Here is a tiny trained network, its code and every weight. The questions are about switching its units off for an input and a class, where a switched-off unit gives its printed mean instead of its output.

import numpy as np


def w(rows, s, z=0):
    codes = np.array(rows[::2]) - 128.0
    scale = np.full(codes.shape[1], s)
    scale[-1] = z or s
    return codes * scale


def norm(h):
    return h / np.sqrt((h * h).mean(-1, keepdims=True) + 1e-5)


def f(y):
    return np.maximum(y, 0)


def log_softmax(a):
    a = a - a.max(-1, keepdims=True)
    return a - np.log(np.exp(a).sum(-1, keepdims=True))


def net(x, mask):
    res = np.array(x, float).reshape(1, 4) / 4 @ E
    u = 0
    for l in range(4):
        y = f(norm(res) @ A[l][:, :-1].T + A[l][:, -1])
        res = res + np.where(mask[u : u + 9], y, B[l][:, -1]) @ B[l][:, :-1]
        u += 9
    return log_softmax(norm(res)[-1] @ U[:, :-1].T + U[:, -1])


A, B = {}, {}
E = w([
[254,122,160,94],'x0',
[195,198,116,105],'x1',
[186,190,115,112],'x2',
[135,152,177,215],'x3',
],0.0079)
A[0] = w([
[203,127,153,125,13],'L0N0',
[127,154,114,91,211],'L0N1',
[68,56,90,142,250],'L0N2',
[171,70,112,129,67],'L0N3',
[179,78,135,162,97],'L0N4',
[106,173,71,134,104],'L0N5',
[48,98,70,117,119],'L0N6',
[134,69,60,86,117],'L0N7',
[101,152,253,175,210],'L0N8',
],0.012,0.0021)
B[0] = w([
[107,60,101,191,205],'L0N0',
[105,86,126,53,184],'L0N1',
[131,158,102,39,253],'L0N2',
[185,94,2,167,173],'L0N3',
[226,161,98,159,184],'L0N4',
[126,121,87,123,177],'L0N5',
[178,140,116,202,236],'L0N6',
[67,171,179,134,207],'L0N7',
[124,183,167,81,230],'L0N8',
],0.0082,0.0063)
A[1] = w([
[90,181,62,165,54],'L1N0',
[99,207,163,92,88],'L1N1',
[189,57,189,88,151],'L1N2',
[234,254,80,136,63],'L1N3',
[139,182,234,167,1],'L1N4',
[82,144,80,140,179],'L1N5',
[147,183,45,161,156],'L1N6',
[160,179,132,26,10],'L1N7',
[107,40,103,27,207],'L1N8',
],0.0085,0.002)
B[1] = w([
[159,83,60,225,177],'L1N0',
[78,61,95,104,182],'L1N1',
[177,143,2,107,181],'L1N2',
[62,6,169,98,254],'L1N3',
[149,184,171,138,165],'L1N4',
[197,56,87,91,185],'L1N5',
[126,103,115,143,204],'L1N6',
[143,139,189,79,192],'L1N7',
[209,207,199,82,230],'L1N8',
],0.0065,0.0066)
A[2] = w([
[49,120,106,138,128],'L2N0',
[158,160,148,83,77],'L2N1',
[1,155,168,125,66],'L2N2',
[138,92,153,205,133],'L2N3',
[147,77,224,209,108],'L2N4',
[146,136,73,134,121],'L2N5',
[119,157,200,137,114],'L2N6',
[157,75,105,83,224],'L2N7',
[105,158,232,101,253],'L2N8',
],0.0094,0.0035)
B[2] = w([
[187,178,124,110,165],'L2N0',
[28,62,142,201,166],'L2N1',
[173,57,140,158,163],'L2N2',
[94,196,131,92,159],'L2N3',
[165,172,59,31,169],'L2N4',
[131,31,255,60,162],'L2N5',
[120,154,192,209,147],'L2N6',
[25,24,233,243,254],'L2N7',
[129,155,167,211,193],'L2N8',
],0.0046,0.0076)
A[3] = w([
[162,90,169,112,108],'L3N0',
[49,129,94,138,126],'L3N1',
[73,67,114,214,176],'L3N2',
[129,129,69,158,109],'L3N3',
[83,154,9,141,125],'L3N4',
[205,89,140,123,153],'L3N5',
[142,148,154,135,102],'L3N6',
[107,152,102,32,180],'L3N7',
[88,164,122,180,254],'L3N8',
],0.013,0.0032)
B[3] = w([
[116,105,173,141,227],'L3N0',
[207,172,155,148,182],'L3N1',
[111,103,198,105,254],'L3N2',
[132,10,146,82,150],'L3N3',
[181,66,75,138,171],'L3N4',
[76,154,83,105,243],'L3N5',
[2,123,126,40,147],'L3N6',
[194,213,217,204,187],'L3N7',
[251,145,76,35,168],'L3N8',
],0.0066,0.0074)
U = w([
[130,110,176,109,167],'0',
[202,89,59,138,151],'1',
[121,116,192,113,117],'2',
[167,233,167,122,141],'3',
[19,139,119,146,85],'4',
[39,226,9,194,9],'5',
[26,195,16,182,2],'6',
],0.016,0.0083)

Each question gives the input, the list of numbers given to net, and the class t.
The units are the neurons (one row each of A and B). Each row of codes is followed by its name. A weight is (code - 128) times the scale printed after its matrix; where a second scale follows, it is the last column's (A, B and U).
mask holds one flag per neuron, layer by layer. A switched-off neuron (its flag False) gives its mean, the last column of its row in B, instead of its output. The means were averaged over made-up inputs and are rounded, as every weight is.
A unit's drop is (log p(t) with every unit on - log p(t) with that unit switched off) / (log p(t) with every unit on - log p(t) with every unit switched off).
The circuit of an input: a set's keep is (log p(t) with only the set's units on - log p(t) with every unit switched off) / (log p(t) with every unit on - log p(t) with every unit switched off). Starting from the 12 units with the biggest drops (on a tie, the unit counted first), units are removed one at a time, each time the one whose removal leaves the highest keep (on an exact tie, the one counted first), for as long as the keep stays at least 0.8.
units of the circuit, in order: the units of the circuit, biggest drop first
most important unit: the unit with the biggest drop
top k neurons: the k neurons with the biggest drops, biggest first
k most important neurons of layer l: the k neurons of layer l with the biggest drops, biggest first
drop when u is switched off: that unit's drop, to one decimal
input [2,-4,-3,-7], class 3: most important unit : L0N2
input [0,-1,-2,7], class 3: units of the circuit, in order : [L2N7; L2N4]
input [-4,-4,5,8], class 3: top 2 neurons : [L3N8; L2N7]
input [-2,0,-1,7], class 3: units of the circuit, in order : [L2N7; L1N3]
input [-4,4,6,-3], class 2: top 2 neurons : [L0N2; L2N7]
input [0,-6,0,8], class 3: units of the circuit, in order : [L2N7; L1N3; L2N4]
input [8,-2,-5,8], class 1: units of the circuit, in order : [L0N7; L1N2]
input [7,8,8,3], class 0: 3 most important neurons of layer 1 : [L1N3; L1N0; L1N5]
input [-6,-7,3,8], class 3: top 2 neurons : [L0N8; L0N3]
input [2,4,6,6], class 2: top 3 neurons : [L1N3; L0N6; L0N7]
input [3,5,7,5], class 2: top 2 neurons : [L1N3; L0N6]
input [-4,5,-3,8], class 3: 2 most important neurons of layer 0 : [L0N2; L0N1]
input [-8,-3,-1,8], class 1: 2 most important neurons of layer 1 : [L1N8; L1N0]
input [1,7,7,4], class 0: units of the circuit, in order : [L1N3]
input [-7,6,6,-2], class 1: 2 most important neurons of layer 0 : [L0N8; L0N5]
input [8,-6,0,-3], class 1: 2 most important neurons of layer 1 : [L1N2; L1N3]
input [-1,-6,-3,-7], class 3: 2 most important neurons of layer 2 : [L2N5; L2N2]
input [4,2,6,3], class 2: 2 most important neurons of layer 0 : [L0N6; L0N3]
input [8,7,-1,5], class 1: top 2 neurons : [L0N0; L3N2]
input [2,-6,3,8], class 3: most important neuron of layer 2 : [L2N7]
input [-1,6,-6,7], class 3: 2 most important neurons of layer 3 : [L3N8; L3N2]
input [-2,-3,-6,7], class 3: drop when L1N3 is switched off : 0.4
input [-8,-3,4,2], class 1: drop when L1N5 is switched off : 0.0
input [-7,6,-3,1], class 1: drop when L1N0 is switched off : 0.1
input [-7,-5,7,-3], class 1: drop when L0N6 is switched off : 0.3
